Below are the code and all the weights of a small trained network. Each question names an input and a class and asks about switching units off, where a switched-off unit gives its printed mean instead of its output.

import numpy as np


def w(rows, s, z=0):
    codes = np.array(rows[::2]) - 128.0
    scale = np.full(codes.shape[1], s)
    scale[-1] = z or s
    return codes * scale


def norm(h):
    return h / np.sqrt((h * h).mean(-1, keepdims=True) + 1e-5)


def f(y):
    return np.maximum(y, 0)


def log_softmax(a):
    a = a - a.max(-1, keepdims=True)
    return a - np.log(np.exp(a).sum(-1, keepdims=True))


def net(x, mask):
    res = np.array(x, float).reshape(1, 5) / 4 @ E
    u = 0
    for l in range(4):
        y = f(norm(res) @ A[l][:, :-1].T + A[l][:, -1])
        res = res + np.where(mask[u : u + 14], y, B[l][:, -1]) @ B[l][:, :-1]
        u += 14
    return log_softmax(norm(res)[-1] @ U[:, :-1].T + U[:, -1])


A, B = {}, {}
E = w([
[192,20,253],'x0',
[66,125,199],'x1',
[193,174,162],'x2',
[155,128,141],'x3',
[85,58,173],'x4',
],0.0023)
A[0] = w([
[121,162,52,121],'L0N0',
[55,225,47,132],'L0N1',
[253,61,123,143],'L0N2',
[69,222,199,117],'L0N3',
[167,60,76,116],'L0N4',
[196,160,134,157],'L0N5',
[39,49,68,68],'L0N6',
[67,76,22,251],'L0N7',
[117,100,174,150],'L0N8',
[123,186,80,188],'L0N9',
[128,96,214,198],'L0N10',
[133,108,38,127],'L0N11',
[214,96,131,134],'L0N12',
[197,140,112,57],'L0N13',
],0.0052,0.0017)
B[0] = w([
[188,108,145,195],'L0N0',
[195,163,138,252],'L0N1',
[62,134,99,193],'L0N2',
[139,167,239,176],'L0N3',
[107,254,175,154],'L0N4',
[98,53,121,170],'L0N5',
[144,79,73,171],'L0N6',
[176,94,79,221],'L0N7',
[125,180,87,167],'L0N8',
[175,86,175,207],'L0N9',
[140,154,66,201],'L0N10',
[185,149,155,177],'L0N11',
[84,127,103,171],'L0N12',
[112,107,146,147],'L0N13',
],0.0039,0.0042)
A[1] = w([
[145,217,147,111],'L1N0',
[165,122,75,131],'L1N1',
[150,115,112,45],'L1N2',
[53,93,104,121],'L1N3',
[176,132,170,110],'L1N4',
[195,64,178,128],'L1N5',
[132,59,103,64],'L1N6',
[169,144,156,140],'L1N7',
[69,253,243,151],'L1N8',
[81,61,168,253],'L1N9',
[52,211,181,242],'L1N10',
[171,156,103,198],'L1N11',
[140,190,182,150],'L1N12',
[129,105,132,66],'L1N13',
],0.0043,0.0012)
B[1] = w([
[76,110,216,219],'L1N0',
[127,92,182,224],'L1N1',
[110,104,106,143],'L1N2',
[83,193,111,179],'L1N3',
[130,93,88,203],'L1N4',
[125,161,66,228],'L1N5',
[97,138,125,178],'L1N6',
[133,99,126,208],'L1N7',
[175,180,250,249],'L1N8',
[182,183,93,228],'L1N9',
[171,149,206,208],'L1N10',
[114,47,212,250],'L1N11',
[178,93,120,215],'L1N12',
[124,171,97,135],'L1N13',
],0.0024,0.002)
A[2] = w([
[172,92,191,221],'L2N0',
[121,162,200,109],'L2N1',
[52,102,162,83],'L2N2',
[109,31,190,64],'L2N3',
[183,210,156,153],'L2N4',
[154,97,123,214],'L2N5',
[180,63,161,247],'L2N6',
[100,109,151,253],'L2N7',
[88,104,193,122],'L2N8',
[254,103,163,163],'L2N9',
[61,139,182,66],'L2N10',
[146,53,76,169],'L2N11',
[108,182,234,88],'L2N12',
[124,198,216,182],'L2N13',
],0.0049,0.00058)
B[2] = w([
[80,185,160,192],'L2N0',
[118,137,220,165],'L2N1',
[150,77,110,140],'L2N2',
[124,161,59,156],'L2N3',
[95,99,106,200],'L2N4',
[60,167,63,164],'L2N5',
[95,222,82,196],'L2N6',
[160,135,77,141],'L2N7',
[228,68,86,150],'L2N8',
[3,158,108,253],'L2N9',
[79,87,160,143],'L2N10',
[48,161,190,184],'L2N11',
[186,121,176,180],'L2N12',
[152,69,180,185],'L2N13',
],0.0023,0.0045)
A[3] = w([
[185,79,80,54],'L3N0',
[199,184,176,65],'L3N1',
[137,81,79,99],'L3N2',
[161,173,111,149],'L3N3',
[160,85,98,3],'L3N4',
[172,181,146,92],'L3N5',
[64,180,135,168],'L3N6',
[113,74,114,77],'L3N7',
[86,3,103,84],'L3N8',
[109,182,127,132],'L3N9',
[141,135,196,217],'L3N10',
[81,105,146,166],'L3N11',
[65,125,53,135],'L3N12',
[205,120,160,144],'L3N13',
],0.0048,0.00064)
B[3] = w([
[176,104,226,167],'L3N0',
[120,64,98,238],'L3N1',
[147,87,187,170],'L3N2',
[145,92,109,193],'L3N3',
[109,185,189,144],'L3N4',
[163,79,166,206],'L3N5',
[119,179,138,209],'L3N6',
[113,97,109,150],'L3N7',
[92,112,81,184],'L3N8',
[107,115,122,190],'L3N9',
[158,68,159,210],'L3N10',
[133,155,54,167],'L3N11',
[95,137,184,251],'L3N12',
[5,100,79,197],'L3N13',
],0.0026,0.0024)
U = w([
[247,148,48,164],'0',
[37,186,101,160],'1',
[179,133,254,196],'2',
[118,73,160,3],'3',
[61,53,49,97],'4',
],0.009,0.0047)

Each question gives the input, the list of numbers given to net, and the class t.
The units are the neurons (one row each of A and B). Each row of codes is followed by its name. A weight is (code - 128) times the scale printed after its matrix; where a second scale follows, it is the last column's (A, B and U).
mask holds one flag per neuron, layer by layer. A switched-off neuron (its flag False) gives its mean, the last column of its row in B, instead of its output. The means were averaged over made-up inputs and are rounded, as every weight is.
A unit's drop is (log p(t) with every unit on - log p(t) with that unit switched off) / (log p(t) with every unit on - log p(t) with every unit switched off).
unit that matters most: the unit with the biggest drop
k most important neurons: the k neurons with the biggest drops, biggest first
k most important neurons of layer l: the k neurons of layer l with the biggest drops, biggest first
drop of u: that unit's drop, to one decimal
input [5,1,-6,5,7], class 4: unit that matters most	L0N1
input [0,-8,4,-5,5], class 1: 2 most important neurons	L0N3, L0N5
input [-1,-7,-2,4,2], class 1: 2 most important neurons	L0N4, L2N9
input [-4,-4,7,-4,8], class 0: 2 most important neurons of layer 1	L1N5, L1N8
input [6,2,8,7,1], class 1: 2 most important neurons of layer 2	L2N9, L2N6
input [1,0,0,-4,1], class 4: 2 most important neurons of layer 1	L1N8, L1N10
input [3,0,-5,7,7], class 4: 2 most important neurons	L0N1, L2N9
input [3,-2,1,5,-3], class 1: 2 most important neurons of layer 0	L0N5, L0N1
input [0,0,-3,4,2], class 4: 2 most important neurons of layer 2	L2N9, L2N0
input [6,7,-5,-4,3], class 4: 3 most important neurons of layer 0	L0N10, L0N3, L0N4
input [-6,4,1,-7,-8], class 2: 2 most important neurons of layer 0	L0N3, L0N10
input [6,2,-7,-4,3], class 4: 2 most important neurons	L0N1, L2N9
input [-8,5,-4,-5,-2], class 0: 2 most important neurons of layer 0	L0N7, L0N1
input [-8,2,3,4,0], class 2: unit that matters most	L0N3
input [7,-5,1,-2,-7], class 1: drop of L2N9	0.0
input [-5,4,2,4,8], class 2: drop of L0N3	2.0
input [-6,3,-6,-7,-2], class 0: drop of L0N5	0.1
input [0,1,-1,1,7], class 4: drop of L0N1	0.2
